Below are the code and all the weights of a small trained network. Each question names an input and a class and asks about switching units off, where a switched-off unit gives its printed mean instead of its output.

import numpy as np


def w(rows, s, z=0):
    codes = np.array(rows[::2]) - 128.0
    scale = np.full(codes.shape[1], s)
    scale[-1] = z or s
    return codes * scale


def norm(h):
    return h / np.sqrt((h * h).mean(-1, keepdims=True) + 1e-5)


def f(y):
    return np.maximum(y, 0)


def log_softmax(a):
    a = a - a.max(-1, keepdims=True)
    return a - np.log(np.exp(a).sum(-1, keepdims=True))


def net(x, mask):
    res = np.array(x, float).reshape(1, 6) / 4 @ E
    u = 0
    for l in range(2):
        y = f(norm(res) @ A[l][:, :-1].T + A[l][:, -1])
        res = res + np.where(mask[u : u + 11], y, B[l][:, -1]) @ B[l][:, :-1]
        u += 11
    return log_softmax(norm(res)[-1] @ U[:, :-1].T + U[:, -1])


A, B = {}, {}
E = w([
[210,206,65,101,20,73,134],'x0',
[63,31,52,138,80,89,128],'x1',
[204,137,255,101,57,171,106],'x2',
[78,42,189,141,155,51,64],'x3',
[83,137,77,106,91,106,45],'x4',
[71,137,175,116,39,137,206],'x5',
],0.0069)
A[0] = w([
[131,164,99,117,182,153,32,152],'L0N0',
[27,90,152,130,157,158,103,215],'L0N1',
[88,230,33,128,172,118,169,31],'L0N2',
[154,160,225,125,105,127,86,3],'L0N3',
[173,125,149,135,166,46,52,33],'L0N4',
[83,64,5,136,114,87,121,130],'L0N5',
[207,59,113,123,111,128,133,11],'L0N6',
[78,98,12,131,107,69,97,181],'L0N7',
[55,157,137,126,25,68,118,89],'L0N8',
[107,84,166,115,114,153,159,82],'L0N9',
[181,193,71,123,33,172,119,104],'L0N10',
],0.021,0.0036)
B[0] = w([
[186,99,128,170,144,193,43,183],'L0N0',
[90,98,81,113,186,174,78,216],'L0N1',
[138,131,5,165,152,123,198,207],'L0N2',
[84,157,219,95,105,94,178,181],'L0N3',
[125,111,171,141,110,2,164,176],'L0N4',
[124,90,219,38,73,110,101,246],'L0N5',
[160,143,139,167,105,133,194,150],'L0N6',
[143,72,165,42,124,60,113,248],'L0N7',
[115,15,131,158,130,192,72,202],'L0N8',
[117,111,91,180,80,101,94,165],'L0N9',
[205,209,65,87,132,122,98,225],'L0N10',
],0.03,0.018)
A[1] = w([
[149,162,133,2,164,85,125,28],'L1N0',
[57,85,76,95,82,155,147,99],'L1N1',
[138,107,163,161,152,121,93,79],'L1N2',
[48,114,139,245,213,205,53,34],'L1N3',
[150,77,156,116,172,22,46,89],'L1N4',
[164,149,127,218,162,43,145,76],'L1N5',
[173,112,177,176,131,200,118,71],'L1N6',
[66,104,114,151,230,134,164,162],'L1N7',
[56,120,121,40,149,87,82,2],'L1N8',
[19,60,147,210,153,143,90,88],'L1N9',
[52,87,130,92,205,91,72,26],'L1N10',
],0.018,0.0043)
B[1] = w([
[71,172,175,160,115,215,115,212],'L1N0',
[52,110,154,131,194,124,74,171],'L1N1',
[126,132,122,111,189,135,116,153],'L1N2',
[118,153,209,250,132,76,133,183],'L1N3',
[64,60,71,54,125,184,140,251],'L1N4',
[138,84,86,96,86,160,90,150],'L1N5',
[136,104,182,100,223,123,102,138],'L1N6',
[29,123,141,105,92,173,154,158],'L1N7',
[212,75,93,142,149,106,114,205],'L1N8',
[172,199,142,217,87,171,104,198],'L1N9',
[214,131,68,129,71,159,134,210],'L1N10',
],0.026,0.018)
U = w([
[146,30,103,68,107,152,59,163],'0',
[56,108,213,109,82,34,211,135],'1',
[86,110,141,253,140,167,86,139],'2',
[129,141,194,143,225,108,129,79],'3',
[180,203,7,138,161,120,154,134],'4',
[165,250,180,81,100,153,119,123],'5',
[21,123,70,134,191,114,197,93],'6',
[90,167,123,134,175,56,147,6],'7',
],0.017,0.012)

Each question gives the input, the list of numbers given to net, and the class t.
The units are the neurons (one row each of A and B). Each row of codes is followed by its name. A weight is (code - 128) times the scale printed after its matrix; where a second scale follows, it is the last column's (A, B and U).
mask holds one flag per neuron, layer by layer. A switched-off neuron (its flag False) gives its mean, the last column of its row in B, instead of its output. The means were averaged over made-up inputs and are rounded, as every weight is.
A unit's drop is (log p(t) with every unit on - log p(t) with that unit switched off) / (log p(t) with every unit on - log p(t) with every unit switched off).
The circuit of an input: a set's keep is (log p(t) with only the set's units on - log p(t) with every unit switched off) / (log p(t) with every unit on - log p(t) with every unit switched off). Starting from the 12 units with the biggest drops (on a tie, the unit counted first), units are removed one at a time, each time the one whose removal leaves the highest keep (on an exact tie, the one counted first), for as long as the keep stays at least 0.8.
circuit, biggest first: the units of the circuit, biggest drop first
most important unit: the unit with the biggest drop
top k neurons: the k neurons with the biggest drops, biggest first
drop of u: that unit's drop, to one decimal
input [5,3,3,8,3,-4], class 1: top 2 neurons	L0N4; L0N1
input [-6,-1,8,0,-3,1], class 5: most important unit	L0N7
input [8,0,8,0,4,5], class 5: circuit, biggest first	L0N10; L0N3
input [7,8,7,-2,-5,-7], class 4: circuit, biggest first	L0N5; L0N10
input [6,-8,0,-1,2,-6], class 4: top 3 neurons	L0N5; L0N10; L0N7
input [-4,2,6,3,8,-1], class 2: top 2 neurons	L0N5; L0N7
input [-1,0,0,4,-3,2], class 2: top 2 neurons	L0N7; L0N5
input [-4,-7,-5,2,-4,-3], class 2: top 2 neurons	L0N7; L0N5
input [-4,-7,-8,-5,3,6], class 6: top 2 neurons	L0N2; L0N10
input [1,-8,2,1,-4,-1], class 1: top 2 neurons	L0N3; L0N10
input [7,0,0,8,-3,-8], class 1: top 2 neurons	L0N4; L0N1
input [4,-1,8,1,-7,3], class 5: drop of L0N10	0.1
input [-4,-5,0,-7,-1,1], class 4: drop of L0N5	0.4
input [6,-6,5,4,-8,-2], class 1: drop of L0N3	0.3
input [2,-4,7,6,1,1], class 1: most important unit	L0N3
